Below is a small trained network, with its code and all its weights. Each question gives an input and a target symbol and asks what happens when units are switched off, that is, made to give their printed mean instead of their output.

import numpy as np


def w(rows, s, z=0):
    codes = np.array(rows[::2]) - 128.0
    scale = np.full(codes.shape[1], s)
    scale[-1] = z or s
    return codes * scale


def f(y):
    return np.maximum(y, 0)


def softmax(a):
    e = np.exp(a - a.max(-1, keepdims=True))
    return e / e.sum(-1, keepdims=True)


def log_softmax(a):
    a = a - a.max(-1, keepdims=True)
    return a - np.log(np.exp(a).sum(-1, keepdims=True))


def net(x, mask):
    ids = ['αδζηλμστψ'.index(c) for c in x.split()]
    T = len(ids)
    res = E[ids] + P[:T]
    u = 0
    for l in range(2):
        r = res
        for j in range(2):
            rows = slice(2 * j, 2 * j + 2)
            q, k, v = (r @ M[l][rows].T for M in (Q, K, V))
            z = softmax(np.where(np.tri(T) > 0, q @ k.T / 2**0.5, -1e9)) @ v
            o = O[l][rows]
            res = res + np.where(mask[u + j], z, o[:, -1]) @ o[:, :-1]
        u += 2
        y = f(res @ A[l][:, :-1].T + A[l][:, -1])
        res = res + np.where(mask[u : u + 4], y, B[l][:, -1]) @ B[l][:, :-1]
        u += 4
    return log_softmax(res[-1] @ U[:, :-1].T + U[:, -1])


Q, K, V, O, A, B = {}, {}, {}, {}, {}, {}
E = w([
[194,91,19,78,86,144,55,174,184,6,126],'α',
[97,97,143,122,14,13,70,182,25,123,151],'δ',
[80,183,102,18,27,134,148,61,110,149,29],'ζ',
[78,112,165,98,153,23,171,91,139,199,106],'η',
[99,197,217,166,60,200,123,164,119,130,136],'λ',
[137,113,213,172,200,7,2,230,175,124,68],'μ',
[213,63,168,33,182,71,120,56,103,96,89],'σ',
[174,170,11,91,147,152,69,155,28,229,169],'τ',
[214,190,158,149,35,89,100,68,134,126,22],'ψ',
],0.008)
P = w([
[96,115,115,208,172,150,195,13,91,48,196],'0',
[169,200,166,100,59,95,101,150,187,226,3],'1',
[142,179,129,79,63,94,98,157,174,212,26],'2',
[141,171,120,88,63,88,87,159,167,188,54],'3',
[119,152,119,63,70,80,68,154,162,185,56],'4',
[118,155,115,63,72,75,70,163,153,177,67],'5',
[116,150,118,45,86,78,73,172,144,172,64],'6',
[125,146,124,56,94,85,58,175,138,162,71],'7',
[121,139,129,54,89,73,63,188,128,164,71],'8',
[133,144,143,58,94,76,55,172,118,156,85],'9',
[144,136,140,44,84,87,76,177,122,156,77],'10',
[150,148,143,59,85,87,67,193,111,149,78],'11',
[150,151,147,52,84,85,71,179,109,145,72],'12',
],0.0048)
Q[0] = w([
[121,127,96,69,68,29,93,168,97,171,64],'0.h1',
[178,190,73,35,37,46,54,178,53,192,31],'0.h1',
[178,159,119,28,37,30,43,202,101,194,65],'0.h2',
[115,166,208,144,25,43,137,168,188,145,3],'0.h2',
],0.0057)
K[0] = w([
[91,83,130,187,138,153,201,37,49,65,200],'0.h1',
[107,132,72,196,94,180,172,49,2,47,221],'0.h1',
[108,82,69,167,253,230,213,3,109,42,210],'0.h2',
[75,43,198,77,105,61,239,6,219,26,80],'0.h2',
],0.0043)
V[0] = w([
[37,140,123,88,125,159,201,124,153,190,149],'0.h1',
[62,65,119,132,113,108,161,155,131,87,188],'0.h1',
[139,133,137,86,110,108,210,3,137,80,69],'0.h2',
[157,200,130,97,70,80,82,121,80,231,35],'0.h2',
],0.0062)
O[0] = w([
[17,188,181,169,166,189,111,207,56,122,179,106],'0.h1',
[114,154,139,176,105,56,109,235,84,89,208,81],'0.h1',
[131,239,99,139,175,136,2,41,86,227,73,255],'0.h2',
[108,153,186,68,101,132,175,66,241,162,16,244],'0.h2',
],0.0056,0.0045)
A[0] = w([
[98,127,125,86,44,64,111,236,85,144,154,190],'0.n1',
[122,67,83,167,1,13,89,164,95,6,179,250],'0.n2',
[176,197,41,107,190,175,83,109,24,234,144,209],'0.n3',
[19,201,185,228,156,130,130,98,82,92,200,251],'0.n4',
],0.0044,0.0014)
B[0] = w([
[80,223,153,115,82,138,90,3,148,112,93,172],'0.n1',
[232,118,164,162,55,85,126,34,114,93,96,153],'0.n2',
[96,122,47,175,154,154,109,89,152,213,167,254],'0.n3',
[16,121,155,189,113,127,195,195,98,71,119,145],'0.n4',
],0.0061,0.0043)
Q[1] = w([
[125,82,136,156,174,147,197,162,69,42,173],'1.h1',
[131,80,134,162,157,153,179,163,69,68,181],'1.h1',
[143,254,117,93,48,105,33,50,209,229,16],'1.h2',
[161,44,88,194,171,163,204,184,53,29,213],'1.h2',
],0.0085)
K[1] = w([
[156,212,162,71,98,140,49,115,180,164,64],'1.h1',
[137,193,163,77,98,142,53,120,160,178,63],'1.h1',
[157,124,29,171,163,144,98,97,86,192,241],'1.h2',
[131,178,238,68,76,99,121,149,188,100,2],'1.h2',
],0.0056)
V[1] = w([
[107,82,206,198,74,96,185,163,89,57,151],'1.h1',
[153,134,77,116,85,204,122,163,124,98,197],'1.h1',
[2,191,135,179,99,184,149,143,120,139,120],'1.h2',
[177,163,143,144,19,131,130,85,153,115,79],'1.h2',
],0.0076)
O[1] = w([
[141,179,109,121,72,73,176,88,171,86,203,69],'1.h1',
[105,94,108,76,30,135,57,147,81,56,154,3],'1.h1',
[162,236,192,56,182,191,153,43,143,17,145,218],'1.h2',
[201,58,253,44,92,130,103,238,59,206,228,182],'1.h2',
],0.0062,0.0048)
A[1] = w([
[123,177,88,137,148,95,171,65,197,57,153,239],'1.n1',
[78,158,131,170,191,160,112,99,152,126,84,34],'1.n2',
[102,128,75,149,128,92,140,83,165,162,111,255],'1.n3',
[151,167,174,61,87,108,175,117,140,108,254,17],'1.n4',
],0.0072,0.00097)
B[1] = w([
[224,78,101,122,181,102,136,129,2,87,42,254],'1.n1',
[94,236,162,155,70,96,141,148,170,123,182,230],'1.n2',
[109,80,76,221,75,88,215,95,143,130,94,212],'1.n3',
[140,129,13,89,236,122,50,177,206,146,186,186],'1.n4',
],0.0056,0.0086)
U = w([
[129,167,140,131,154,66,77,182,205,124,168,8],'α',
[110,91,157,162,92,70,211,117,209,141,132,189],'δ',
[186,60,178,69,183,171,131,122,30,158,105,162],'ζ',
[169,163,135,173,123,117,183,107,123,105,91,111],'η',
[118,120,32,228,166,143,108,111,140,180,160,173],'λ',
[168,108,84,70,182,160,86,148,111,73,114,52],'μ',
[54,125,89,67,71,156,134,112,148,100,89,97],'σ',
[108,187,201,88,126,215,117,103,170,115,176,198],'τ',
[91,119,149,120,65,76,81,128,1,123,153,129],'ψ',
],0.0065,0.0017)

Each question gives the input, a string of symbols that net reads in full, and the target symbol t.
The units are the heads (2 rows each of Q, K, V and O) and the neurons (one row each of A and B). Each row of codes is followed by its name. A weight is (code - 128) times the scale printed after its matrix; where a second scale follows, it is the last column's (O, A, B and U).
mask holds one flag per unit, layer by layer, with each layer's heads first. A switched-off unit (its flag False) gives its mean, the last column of its rows in O or B, instead of its output. The means were averaged over made-up inputs and are rounded, as every weight is.
A unit's drop is (log p(t) with every unit on - log p(t) with that unit switched off) / (log p(t) with every unit on - log p(t) with every unit switched off).
The circuit of an input: a set's keep is (log p(t) with only the set's units on - log p(t) with every unit switched off) / (log p(t) with every unit on - log p(t) with every unit switched off). Starting from all 12 units, units are removed one at a time, each time the one whose removal leaves the highest keep (on an exact tie, the one counted first), for as long as the keep stays at least 0.8.
circuit, biggest first: the units of the circuit, biggest drop first
most important unit: the unit with the biggest drop
top k neurons: the k neurons with the biggest drops, biggest first
k most important neurons of layer l: the k neurons of layer l with the biggest drops, biggest first
heads that matter: for each layer, one digit per head in row order, 1 if its drop is at least 0.15 and else 0, layers parted by /
drop when u is switched off: that unit's drop, to one decimal
input η η α ψ ψ ψ η ψ, target η: most important unit : 1.h2
input η η η ψ ψ σ, target η: 2 most important neurons of layer 1 : 1.n1, 1.n2
input σ η μ τ δ ψ μ ψ τ, target λ: circuit, biggest first : 0.n3, 1.h2
input α η η η ψ ζ η, target ψ: circuit, biggest first : 1.h2, 1.h1, 0.n2, 0.h2
input σ μ ζ α, target λ: heads that matter : 01 / 01
input τ η τ η ψ ψ σ η μ τ τ ψ ψ, target σ: circuit, biggest first : 1.h1, 1.h2, 0.h2, 1.n1
input ψ η τ ψ ψ τ ψ λ δ τ τ ψ λ, target ζ: circuit, biggest first : 1.h1, 0.h1
input ψ ψ ψ ζ ζ σ, target ζ: circuit, biggest first : 1.h2, 1.h1
input ψ η ψ η σ λ σ η ψ ζ ψ α δ, target ζ: circuit, biggest first : 1.h2, 1.h1, 0.h2
input μ σ ψ ψ ψ ψ δ, target δ: heads that matter : 11 / 11
input λ τ ψ α ψ τ η ψ, target μ: heads that matter : 11 / 10
input σ η ζ, target λ: circuit, biggest first : 0.h2, 1.h2, 0.n3
input τ η ψ σ η τ ψ μ η ζ ψ ψ δ, target σ: heads that matter : 01 / 11
input ζ ψ ψ ψ λ ψ δ ψ η μ μ ψ η, target τ: heads that matter : 11 / 11
input ζ ψ ψ η δ ψ τ ψ δ ψ τ λ, target τ: most important unit : 1.n1
input α ψ μ σ ψ τ μ ψ ψ τ ψ, target ψ: circuit, biggest first : 1.h1, 0.h2
input η λ α ψ ζ η μ α ζ σ ζ λ η, target η: top 2 neurons : 1.n1, 0.n4
input η η δ, target η: top 2 neurons : 0.n4, 1.n1
input ψ ζ λ ψ μ ψ λ, target ζ: heads that matter : 10 / 11
input η δ λ, target η: heads that matter : 11 / 11
input σ τ δ σ, target λ: most important unit : 0.h2
input μ η ζ ψ ψ σ, target δ: heads that matter : 11 / 11
input ζ η μ, target τ: heads that matter : 10 / 01
input δ η η δ, target α: top 2 neurons : 1.n4, 0.n2
input α ψ ψ, target ψ: heads that matter : 01 / 11
input α λ α η ψ δ, target ψ: heads that matter : 00 / 01
input σ ψ τ δ ζ ψ, target λ: most important unit : 0.h2
input ζ σ η ζ α η α ψ η μ ζ, target τ: drop when 0.h2 is switched off : 0.2
